Each row comes from the steps of one walk. Every step used is in the known rows, and no mark comes twice. Write the walk behind each row, first mark first.
Each row is shifted at random along 8 fixed directions that mean nothing.
Known rows:
dimo-bevem-kugineb-musa: [ 101  140 -158   49  155 -153  -60   40   36   58  -87 -195   52 -211
  277  157  -26   52  -70   75   22  209  238 -157  207   17  288  139
 -252  -87 -182  -11 -136 -204   88  -18   -2  -79   -2  122   57 -120
   31   62   47  118   60  -51   86  -45  250  -57  113 -160  184]
nozi-dimo-larel-musa-bevem-kugineb-satazar-kiro: [-147  347 -182  -14  -11  128 -205  248  173   83 -168 -251 -234  -14
   95  261 -119   -6  113   40   -4  275  209 -341  129 -218  210   -7
 -154 -249  168   -2   57  -94    1 -422  246   53  167  255 -130  -39
  -74   -1  231  308  -36   -5  197  -50   78   28  -77 -223  297]
fogi-satazar-kiro-mefaf: [ -23 -203  -63  228  -59   17 -135    8   79   62  -43  -54 -300   81
   90  -65 -182 -339  -65  -88 -115  -89    2  132  147  -91  110 -137
   89 -231  134  232 -223   45  -54  -90  163  151   -7   -5   83 -299
  -94   -1  326   43   -7  -73 -254  -56 -101    7  -71  -21 -183]
larel-dimo-bevem-satazar-kugineb-musa: [  79  516  -56   60   86   -5  151  100    6  -43  -54  -63   40   50
   29  -44  -72  201    9  -65  -44  142  163 -308  162   37  133  152
 -210   99 -146 -262  149 -221   82    6  -26 -318  146   63  -33  159
  -14 -165   14   29  136 -154  138 -160  -33   39  274 -284  193]
dimo-bevem-larel-nozi-mefaf-kiro-fogi: [ -17 -205   73  132 -119  -79 -235  145  -17   10 -116  -91  -80   17
  138  -99  217 -104 -145 -113  -10  102  -50  213  -45  -29   -5  -34
 -162 -193  220   78  -97  -44   29  -17   69  225   98   96 -122   -1
  209  108   91 -178  -38  126  121  -75   -6 -179  -15  -17 -157]
bevem-dimo-larel-nozi-mefaf-kiro: [-202  238 -120  107  -63   61 -180  211   70  113 -186 -137  -91    9
   77  -25   39  -11   53 -127  -94  280  -10  -31  -77 -208   51 -146
 -138 -165  273 -172  -94    7  -69 -266  189  -12   39  307 -131  134
  -54   62  162  -31  -72   69  200  -96 -171  -96  -92 -192  142]
nozi-dimo-bevem-fogi-satazar: [ 166  -25  -88   71   53   15  -11   43  -70   96    7   39  -68    2
   32  -62 -181  -51  -49  -65 -106   89   -4    7  140 -114   73  -18
   76 -155  -95  -98 -241 -194  -85  -33   80   53    4  124  119   84
  -42   56   51   47  -87 -137  -81 -153 -113   78   47   27   86]
nozi-dimo-larel-musa-bevem-kugineb-fogi-kiro-mefaf: [ 179 -255  154  -47  -49  -43   60  157 -220 -247   99  -81  116  -31
 -128 -149  197   47 -110 -123   -7  -87 -170  586 -225  -47 -129  113
   -4  -49  179   58  -66   15  -84  -10  -47  234   12    2  267   49
  100   18 -160 -216 -125  172  137   -4  -65 -173 -174   36 -161]
larel-musa-fogi-satazar-kugineb-dimo: [  19 -266   87   85   -5 -187  155 -287   94  -31   83 -104  -16    2
   69   25 -112  -45 -171   42   29 -390    8  -41   23  -52  -56   32
  109 -196 -269  159  -77   19  -30  318 -191    6   75 -250   47  -48
  156  103 -169 -146   12   55  -28 -275  275   56  -55   72  -30]
larel-musa-fogi-satazar: [-142 -496  161  130 -111    1 -143 -129  -17   28  174  -81 -368  -25
 -114 -259  -35   61 -186 -247 -368  -65  -34  406 -219   58 -273 -119
   49   92  -20  141 -410   91 -240  240   45  114 -179   55   92  -89
  156  122 -109 -166 -140   73 -165 -165 -135  -21 -362  407 -255]
mefaf-dimo-musa-fogi-kiro: [  43  -69  -32  291   29 -177  146   73   77   56   24  -48   42  164
 -124    4 -199 -177   31 -162 -105  -77   60   46  117 -153   12 -101
  198 -228   42 -371 -220   74  -60 -126  -25  -17  -29  -41  279  158
 -191  -43  155    5   55  -86 -238 -132 -331   -8   18  -92   -9]
kugineb-musa-dimo-bevem-larel-nozi-mefaf-kiro: [-140 -131  -16  479   18 -194 -221   85  167  148  -94  -92  -47   82
 -191  -43  -86 -235  -26 -229  -72  131  203   80   84 -272  127 -169
  218 -219  147 -468 -506  164 -128 -354  167  176 -101  146   62   93
 -318  -42  367  -80  -18  -22 -339  -42 -341 -273 -119   -8   30]
dimo-larel-musa-fogi: [  95   70 -197   -3   21  191 -240  228  212 -106  -64 -221  -94 -132
  196  111   63  110   -8  123  -98  449   89  203  118  -94  226   69
 -362  -84  105  111  -70 -163   70 -275  204   52  -35  216   82 -205
  -19  -52   72  237   11   -4  239   33  107 -183 -217 -167  103]
musa-satazar-kugineb-fogi: [ 100  232  -42    1  163   49  118   70   22 -101  228  157    3   -1
   -4  -37 -217  169   28  -75  -51  111   30  -15  119  -40   99   17
 -200  213 -249 -233 -166 -266  -58  141  -69 -150   18  276  175   56
  -47  -12 -163  195  -28  -97   -8 -126 -101   75   22 -147  195]
dimo-bevem-satazar-fogi-kiro-mefaf-nozi-larel: [ 122  -10   48   81  -24   -7 -176   74 -110 -127  -27   18 -216 -190
  159 -256  144  -27 -120  -51  -46  304   60  170  154   36  136  128
 -215   82  -22   82  -95 -232   71  128   25   -8  -71  229  -38 -208
   95  -88  126  -46  -60 -161  -63   76   13 -196  105  -84  -29]
fogi-satazar-kugineb-dimo: [  58   -3  -11  238   45   69 -134   89   22  104   38   73 -257   80
  -27 -134 -272  -92   34 -282 -214   57  170   62  170  -97  149   27
   24   69  -94  -16 -316   -4  -58   34  119 -107 -145  152  169 -208
 -260 -170  339   67  -44 -190 -434  -41 -145   15  -24   26  -72]
satazar-kugineb-fogi-kiro-mefaf-dimo-musa-bevem: [-153  129  151   98  101 -220  102   21   95  -29  109  -12  -18 -162
  -63 -106 -161  260   -8 -101   53   14  246 -148   27   38   54  147
 -131  276 -704 -374 -332  -23    2  111 -219 -319 -163  235  -33  182
  -40 -219  -66  -59   10 -221 -217 -120   44 -137   73  -47  373]
satazar-kugineb-dimo-larel-nozi-mefaf: [ -69  -22  121  182    6 -122  -27   19  148   52  -72 -101   54   45
   94  -35   17  -31  -60 -105   68 -134   46   33   -5 -175   77   40
  -30  -86 -189  -28 -173   63  -11   75  -50  -50   43   38 -113   10
 -103   35  120 -131  -54  -52   -5 -216  178 -158  -17  -33   51]
fogi-kiro-mefaf-nozi: [-300  -23 -119  201  -77  -75 -181 -107  233   79  -98 -155 -245 -238
  220  -31  -81 -187  -24  -85   -2  186  126  -21  126   14  106 -190
 -114  -62 -111  -46 -374   41  -71 -173   56  -25 -170  230  -43 -207
  -53  -30  215   -9   -4 -144 -186   16  -24 -107  -71  -74  193]
larel-dimo-bevem-kugineb-satazar: [-100  124  -54   32  156 -183   84 -282   62  156   53  -64   66 -192
  101  -16 -111   93  -87  -18   43   55  146 -204   46  -52   48  -52
  -73 -150 -314 -223 -292 -117 -154   13 -129  -99   43    0   83  204
   72  138 -172  -75   19 -106   51 -142   62   79   55  -32  351]
fogi-kiro-mefaf-nozi-larel-dimo-musa-bevem-kugineb: [-113  -63   80  254  -78 -187   -3   88  -24 -119   -6 -106   37  -18
  -92  -97  117 -149  -55 -253   34   36   60  201  -63  -11   14  -20
  -35    0  149 -209 -125   84    6 -125  -33   64   -9  105  138   -5
   -4  -96  136 -173    9   53 -173   55 -225 -167    6 -134  -66]
dimo-bevem-larel-nozi: [-119  -41   37  195  -42 -156 -136 -134   54   99   66  -45    0  -93
   15 -195  174 -189  -64 -160 -118  248   -5  125  -34  -21    6  -82
   11  -38  143 -200 -335   20 -122  -68  -28  134   54  126   27  125
   -7  111   60  -78  -25  -37  -51 -126 -190  -71  -78   42 -112]
nozi-mefaf-dimo-musa-bevem-kugineb-fogi-kiro-satazar: [-179  -47    1  231  -17 -118  -13   80  162  132  -48 -232 -235   51
  -43  104  -72 -107  127 -228  -20   14  183  -85  -15 -184  -64   -2
  -17 -115   -9 -130 -132   62   12   -2   53  150  -32   89   41   56
  -25  -50  232  -71  -50   18  -57  -54   26  -93  -84  111  110]
kugineb-dimo-musa-satazar-fogi-kiro: [ -52 -132  -38  193   64 -197   79 -318  145  125   81   36  -96  -96
 -100  -80 -169 -214  -18  -37  -22  -93   97  -67  155 -211   30 -100
  218 -186 -225 -172 -373  121 -164  -38  -90   93 -113   10  116   43
 -206  -45   97  -33  -46 -159 -252 -128  -71  -54 -111   63  120]
dimo-musa-satazar-bevem-larel: [ -47   18   77  135  -17 -177   99 -161   88   -5   60 -192 -262  -38
  -50 -184  119 -139   16  -80 -207  103   62  -28  -20   20  -17   42
  -23   63   29   -7   27    3  -38  232  -31  135   92   89  -40    9
   88   42   57   13   -8  -84   18 -194  -41  -11  -44  111 -191]
kiro-mefaf-fogi-satazar-bevem: [  18   26  115   82  -43  -91  230 -135  124 -154   90  -52 -166  -70
   51 -285  -35   38    3 -151  -90   91   38   77   -7  237  -92  199
 -237  356 -375  -23   16 -131   24  350 -114 -117  -17  -16   38   35
  172 -180  -26 -137   43 -159   12 -167   39  -58  101   65  -46]
mefaf-kiro-fogi-satazar-kugineb-dimo-musa: [ -69  -59   25   59  -17 -146   10  -94  150   -5  -86  -61 -307 -103
  110  -61 -197  -25  -69  -42   52  -73  219 -217  203   10  118   44
 -106  -40 -430  -17  -94    0   41   59  -28 -112  -64   38  -88 -146
   11 -146  139    2   48 -214 -229  -48  116  -50  119  -61  147]
bevem-satazar-kugineb-musa-fogi-kiro-mefaf-dimo: [  99    5  -83  227    3  -79  106  -33   67  -57   -7  -41  -71  101
   59  136 -125 -345   32  -35   49 -220   58  -84  276 -179   83   74
   75 -228  170   75   32   29   46   64  -63   33   51 -128  200 -216
 -141    4  200   88   13   33  -87  -80   40   -5   54 -220  -56]
bevem-dimo-musa-fogi-satazar-kiro-mefaf: [  46   31   58   -3  -71 -146  269  -44  -77  -93  -27 -149 -112   32
    6 -113   19  -64  -22  -10  -88 -209  -44  -30  -89   -9  -93  128
   -3    8  -28   84  233   54   25  254 -106   -6  103  -74  -50   69
  131  -43  -20 -157  -19   53  160 -224   51  -14   45  -68 -151]
kiro-mefaf-dimo-bevem-kugineb: [-150  -23  -32  174  -53 -132   62  113  201   91 -106 -318  -98   61
  143  128  -32 -206   97 -206  -44  -46  136  -61   -5  -13  -50   40
 -107 -109  166   -9   -3  117  -65  -94   34  174   88  -83  112   30
    8   79  220  -18   25   70  103  -98   21  -62    0  -17  -42]
larel-dimo-bevem-satazar: [-103 -136   81  355   12 -157  -38 -143  124   74   56 -172 -285   40
  -58 -189    6 -292  -11 -293 -252   65  200   16  163  -26   -9  -21
  154 -100  109 -271 -283   52 -137  -27   45   52 -106  -92   63  -78
 -195  -52  327 -105    7 -253 -337  -68 -285  -59   15  158 -205]
kiro-fogi-satazar-kugineb-musa-dimo-bevem: [ 194  -62  -42   97  -89  107   45   47  132  -33  149  133  -40  123
 -160   41 -219 -245  108 -262  -53   19  137  146  154    8  -62  146
  -33  184  161  134  -62  117 -101 -241  117  249   26 -139  382  -88
 -262 -246  214  165    4   39 -203    7 -162   10 -129   28 -190]
kiro-fogi-satazar-kugineb-musa-dimo-bevem-larel-nozi-mefaf: [ 308   -3   47   64   21   75  -50  238 -191  -71  -81  217   97  141
  -29 -143 -126  242 -169  -60   70  -75  -66  189  -44 -107   44   56
 -203   -5 -229   22   14 -173   92  183   38   -3  159  136   27   76
  216  -77 -113 -157  -21  134   89 -169   24 -107  142 -167   27]
bevem-fogi-kiro-mefaf: [ -19  -85 -199   56 -116  176 -127   91   24   -4  113   63  -16  -91
   11   47  -78 -106  -36  -63 -108  160 -145  287   35  -19  -85  -28
 -156   48  206   90 -327  -12 -110 -279   92  115 -155  238  224  -15
  -48   20   -1   97 -123  159   84  -46 -207  -22 -261  -73   43]
dimo-larel-musa-bevem-satazar: [ -36 -109  180  156   94 -233   -6  -71  -56 -133   70 -252 -161 -114
  -29 -377  202   96 -133  -53 -177  154   -8  153 -133   17   61   25
  -19  -10 -244 -307 -179 -136  -11  344 -107  -68    5  176  -60   24
  190   99  -93 -146    4 -169  -26 -159  -92 -152   29  105 -101]
satazar-kiro-mefaf-nozi-larel-musa-bevem-kugineb-dimo: [  28  151   49   72   -1  -55   20  217  -86 -258  -68  -72   92  -71
    4  -43   50   83 -182  -11  113   64   24  153   -2    5  144   97
 -202   15   83  -98   15 -122   50 -226   60  -31   77  176   19   -8
   37 -106   -4  -43    0   59  112  -10  -82 -242   88 -364   84]
musa-dimo-larel-nozi-mefaf-kiro: [ -25 -170   95  137   28 -215  125 -214  169 -109  104 -131  216 -114
  -27 -165  160 -194  -68  -32  137  -19  -76  366  -68 -172  -26 -119
  142 -195  116 -263 -270   49 -185  -73  -91  214  -15 -107  234  120
  -89  126 -110 -222  -70  -50    9  -26 -111 -179 -131   -9   35]
kugineb-dimo-larel-musa: [ -38  -83   69  176 -103  -22  -71  213  -38   49  -28 -115  -56  208
 -153 -190    5  -15   -5 -283 -261    9  -97  259 -196  -84 -107  -46
   67  -49  202 -162 -142  158 -131 -107   91   89   89  111   23  181
  -93    5  176 -110  -33  112   28 -212 -278 -104 -171   77 -237]
satazar-bevem-dimo-musa-fogi-kiro-mefaf: [ -43  -22   47   82 -151  -69   93   53  -28   33   21  -53   -9   41
 -143  -46    9 -141   25 -182 -161  -46  -34  103 -113   72 -222   59
   31   31  324  192  -12  155 -145 -182   44  160   19  -12   90  201
   23  -48   62 -109 -103  211  116 -189 -163    9 -183   41 -150]
larel-nozi-dimo-musa-satazar-kiro: [  -1 -195   44  218  -70 -102  -68   82 -101   71 -186   22  -32  271
   90   -5  -59 -184 -255  -49  -23 -362 -113   26   45 -202  -10 -356
  153 -528  283   50   -4  -16  -76   -2  102  180  259  -45 -165  -52
  130  233   43 -106  -30  103   48 -260  -95   32   83 -115 -196]
dimo-larel-musa-bevem-fogi-satazar-kugineb: [ -41  137  -13  116  -43    0 -154  262  130  -55   -1 -206 -128   37
   40   72   54   21   50  -49  -89  244  181 -174   67  -24  163  194
 -219   19  -13  -15   88  -82  140   -1   38  -58  119  177  -93  -69
   43 -102  166  179   68    6   31  -84   67  -37  -11 -126  -20]
larel-nozi-dimo-bevem-fogi-satazar: [ -67   65   14  185  -53  -20 -118  -39    0   69  -23   94 -122  -27
   37 -162  -52  -36  -97 -176 -105  163  128 -101  136  -17   16  -79
  -19   17 -105 -230 -206 -128  -62   18   50  -61  -11  152 -123   11
  -14  -86   99  -67  -35 -185 -164 -110 -133   11  109   -1   23]
kiro-fogi-satazar-kugineb-dimo: [ -51 -161  -42   12  -36   75  -97 -139  158  178   15   65 -283  -50
   97    0 -335  -32  -24 -105  -54  -90   90  -71   84  -51  -61  -32
  -99  -26 -338  216 -265   42 -134   25   59   68  -36   63    6 -100
   13   13   57   71  -97  -38 -111 -192  132   71 -138  142  103]
larel-musa-bevem-satazar-kiro-fogi: [-169  212  159  218   42 -169   38   86   28 -186  -42 -276 -379   39
  -31 -205  -78  215 -120  -51 -172   32  200 -418   80  165  101   89
 -131  145 -445 -470   92 -253  171  280  -25 -358   49  233 -402   -9
  244 -150   53  -47  103 -249  -75 -283 -103  -50  331  -91   25]
dimo-bevem-larel-musa-satazar-fogi-kiro-mefaf: [  14   96  -30  154   11  -51 -166  171   21  -77  -86 -103 -145  -56
   51  -67   81   57  -82   44  -29  200   75  -66   89  -84  224   62
 -157  -94 -103 -112  -61 -153  124  -17   20  -27   70  251  -98  -15
  146  -72  101  -32   48  -32   26  -75  -22 -155  109 -228   83]
dimo-bevem-musa-fogi-kiro-mefaf: [  80   37   22  151 -116 -150  152  158  -10 -130   94 -105  113  134
 -108  -21   77 -162   24 -178  -91   29  -33   49  -44  114  -54  108
  -11  126  211 -157   51   -4   37  -57  -39   61  116  -33  150  140
   12  -63   93  -53   63  127   30 -121 -221  -11   32  -83 -221]
mefaf-dimo-larel-musa-fogi-satazar-bevem-kugineb: [-202  365   31   95 -100  -56  -24  180  285  -17  -77 -351 -368  -72
   65  106    1   48  214 -127 -141  313  447 -421  144   55   86  322
 -223  135 -120 -127  245   -6  127   22   17 -229   25  107 -180  -50
  -33 -264  317  117   83 -161  -32  -39  131   -2   77 -132   98]
musa-satazar-fogi-kiro: [  41  101   35  -27  -21  135  -19  271 -196  -58  148  208 -102  141
  -65 -167 -177  247  -71 -135 -182  -24 -192   87  -64   16  -88 -139
 -127   97  -28  -82  -98 -245  -87  191  -16 -177   52  367    4  154
  205   90 -197   17  -98   76   78 -222 -280  175    5 -113   26]
fogi-satazar-bevem-kugineb-dimo: [ 390  114 -135  -58  151   87   83 -148 -190  -68  161  207  164 -240
   31 -130 -103    9  -77   -8  -23  211   -6  316  161   31  123  152
 -125   23   76  244 -190 -241  -80  -15   18   13 -106   19  522 -108
  -34  -94 -132   22  -60  -34  -36   75   -1   78  -32 -129   70]

Which walk is each row?
[  31   29  -10  130  -66   -7  -91   84   52 -134   64  118   -1  -76
  -52   55   71 -109   30 -128   98  157  115   93  153  -99   36   89
  -96  -16   98  -28  -86  -82   47 -177   -3   62  -29  143  116  -70
  -62 -215  144  -54 -106   74  -56   91  -32  -85  -81 -168   53]	musa-fogi-kiro-satazar-bevem-kugineb-dimo-larel-nozi-mefaf
[ -81  102   -5   41  -95  -13 -119  220  -60 -164 -102 -155  -43 -152
  100    3  122   80  -54 -122   67  155   90  123  -43   64   64   96
 -293   48  120   27   27  -69   82 -108   32   -3  -26  243    1 -111
  148 -137   62 -121  -25  146   87  101   47 -187   -4 -229   89]	fogi-kiro-mefaf-nozi-larel-musa-bevem-kugineb-dimo
[  -1  308   58   91 -143   17  214  151   57  -80   90   56   30  210
 -205  -88   41  -17  179 -302   23   84 -115    0 -105  -63 -131  168
  -86  269   54 -202  121  -54   75   30  -60  -64  199  112   99  362
  -36 -187   95 -119  -16   88  140 -188 -177    4   60 -128   29]	nozi-mefaf-fogi-kiro-satazar-kugineb-dimo-bevem-larel
[  41 -138   64  117  -50  -84  215 -288  138 -128  106  -85  -70  -85
 -114 -204  -14 -160  -76  -93   29   -5 -114  251  -45   19  -96   27
   38   93  -75   17 -185  -26  -63   38   36  142  -95 -106  209   34
   -6  -21  -47 -182  -29  -96  -54 -111  -76  -84  -81  124   -7]	nozi-mefaf-kiro-fogi-satazar-bevem-musa
[ -41  -45   -9   58  -72 -100  -67   57   18   -4  -74  -19 -231  -41
   88   29 -203  -27  -91  -88   -1  -35  153 -170  158  110   52   39
 -148  -61 -151   90  -39  -55   36  -14   38  -68   12   80  -60 -112
  123  -39  104   39   33   16 -118  -73   32   60   84 -103   45]	mefaf-kiro-fogi-satazar-bevem-kugineb-musa
[ -79   20   78  -18 -191  147 -145  105  -66  -12  -56   57 -244   14
   17 -152   39   98 -127 -150 -171   69   40  146  -41   26 -152  -94
 -153   84  182  181   10  -23  -91  -22  146   20    8  144 -162  -86
  100  -97    4  -64 -109    7   80  -71  -44  -15 -110   17 -110]	larel-nozi-dimo-musa-fogi-satazar-kiro
[  -9  -21   -5   52 -127  -52  -36   -2  -57   28 -112  132  -76   72
  -32 -105 -122  -72 -141  -59   50  -59  -86  -54   30  -58  -38 -172
   -4 -254   66   20   -2  -19  -39 -135   58   88  203   62  -38  138
  185   37  -31  -54    4   73   19 -154 -150   79   67 -160   42]	mefaf-kiro-fogi-satazar-bevem-larel-nozi-dimo-musa
[  57  -22  145  148   69 -312  124  -59 -177  -77   43  129  333  -88
  -13 -105  -87  122 -256  -18  173 -158  -60   70  -33   18   29   32
    2 -110 -358 -222 -216 -142    4   90 -223 -159  111   89   -4  273
  198   88 -229 -262  -23   80  -28 -246   -1  -28  162 -196  203]	satazar-bevem-kugineb-fogi-kiro-mefaf-nozi-larel-dimo
[  12  222  -21   33  -49  -20  172 -102  155 -118   58  -63  236 -124
   63   76  178    4   19  -97  130  176  116   93   34   25  -97  166
 -264  179  147  -38   71  -65   10  -17  -68   47    4 -115  169   76
  -18 -128 -120 -110   28   57  270   10  157 -129  -32 -124  103]	larel-nozi-mefaf-dimo-bevem-kugineb-musa-fogi
[ -21 -183  167   84  -26 -162  -84 -147 -178   -1  -14   80  -54 -102
  103 -184   80  -76 -276 -104   16 -134   38  146   28  -20  -30 -107
   47 -177    9   28 -231  -68 -149  108  -38   73   22  -15  -80  -92
   94  113  -53 -221 -104  -59  -81  -68   10  -58   69   20  -80]	larel-nozi-dimo-bevem-kugineb-satazar-kiro
[ 212  -50  -68  111  154  -69  -58  213 -186  -96  117  190  354    1
  -23  121 -133  -29 -131  -51  190   63   18  209   95 -143  148    5
 -124 -273  178 -120 -209 -204   -5 -235  -16  136   94  105  353   72
   46   27 -107   55  -29  213  -30   70 -131  -58  -10 -309  159]	musa-bevem-kugineb-fogi-satazar-kiro-mefaf-nozi-larel-dimo
[  90   34   57   57  -44 -207   85   70   -4 -313   -6 -205  157 -140
  134  -76  286   -4 -113   97  142  127    1   72   10  104  130  208
 -232  -36  -93  -80  193 -145  194  160 -188  -26  138   19  -32  -30
  229  -95  -96 -100  136   15  178  -25  133 -196  147 -257  -35]	dimo-larel-musa-bevem-fogi-kiro-mefaf-nozi
[  33 -252  201  137   64 -306   76 -157 -170 -142  177  117  -22 -163
  -28 -209   42  -68 -183 -105   54  -99  -14  208  -21   10  -18    1
   32  -33 -211  -89 -243 -140  -95  353 -206   95   10  154   73   -9
  198  148 -169 -201 -122   37 -179  -77  -40  -54   33   13  -28]	musa-satazar-bevem-kugineb-fogi-kiro-mefaf-nozi-larel
[ 179 -489  205  123  -89 -160   12  159 -289 -205  165   27   87   14
  -20 -139  141 -191 -185 -219  -39 -190 -128  479  -51  141 -185   95
   19 -101  279   80 -152  -71  -73  194 -120  243  -98  -29  202  -38
  188   57  -81 -226 -136  178  -95  -19 -173 -109  -48   94 -349]	musa-bevem-fogi-kiro-mefaf-nozi-dimo
[  91   26  296  302   40 -423  314   37 -132 -238  130  -20  146   45
 -133 -211  -48  -22  -85 -209   -2 -229  101    3   70  199   17  291
   96  202 -404 -450  -42  -66  126  313 -302 -306  -21  -43   22  152
   18 -207   70 -298   70 -147 -307 -219 -145  -57  353 -119 -130]	satazar-bevem-kugineb-fogi-kiro-mefaf-dimo
[ 207  -23  -96  236  100   52  -79  329  111  -24 -123 -200   40  188
  104  202  -39 -113   47   -7   73   47   51  128  153 -330  178   89
 -107 -411  260   49   27 -127  141  -84  151  182   69  -32  173  -95
  -70   -1  220   52   17   77  133  -27  120 -206  -17 -172   73]	nozi-mefaf-dimo-larel-musa-bevem-satazar-kugineb-fogi
[ -17 -247   80  128   -2  -49 -177    7  -68   49 -101   94 -213 -148
  111 -308  -15  138 -186 -104 -113  137   31  256  -92  -16  -48  -37
 -227  -61 -287   96 -291  -83 -108  214   35   -1 -100  197  -71  -15
  259    7  -38 -241 -109   12    7  -96   14 -211  -46   53   58]	kiro-mefaf-fogi-satazar-bevem-dimo-larel-nozi
[ 190   46  165  -61 -124  -49  103   34 -141 -336   41   56  -66  -59
  100 -120  169   30 -103    6   76  -92  -57   91  104  130  -26  188
 -117   16  -48   84  263 -267  167  271 -167  -69  118   32 -106  -71
  286 -155 -102 -201  -65    7  115  -93  116   19  158 -187 -149]	musa-fogi-kiro-satazar-bevem-larel-nozi-dimo
[ -55 -232  109  -54  -92 -129   84 -152 -111   42  178  175  -85  -86
  -81  -55  -71  -35  -70 -205  -15 -179  -43  100  -96   39 -278    0
   21  -50  -41  139 -250   29 -223  114 -159   64   -4   -1  180  172
  137   91 -206 -115 -143  213   -9 -144  -71   81 -173   91   10]	mefaf-fogi-kiro-satazar-kugineb-musa-bevem-dimo
[ 303    9 -171  183  112   50 -190  285 -125  -36  -80  191   24   43
   34    0 -250   21 -129   96   36  147   59  152  262 -224  312   21
  -76 -326  -92  -88 -219 -177  121 -224  110    8   26  148  166  -67
  -69 -216  171   63   94  -19 -157   39 -107 -174   95 -362  157]	kugineb-fogi-satazar-kiro-mefaf-dimo-bevem-larel-musa
[ 231  163  103  -44  -50    0   66  143 -273 -187  -75    9 -105  -70
   85 -296  151  143 -137  -99 -126  204  -54  249  -47  101    8   68
 -238  102  158   62  215 -237    9  273   33  -20  113  225  -23  -12
  215  -25 -109  -81  -47  -54  171  -78  -64  -85  147 -139 -130]	mefaf-nozi-dimo-musa-satazar-bevem-larel
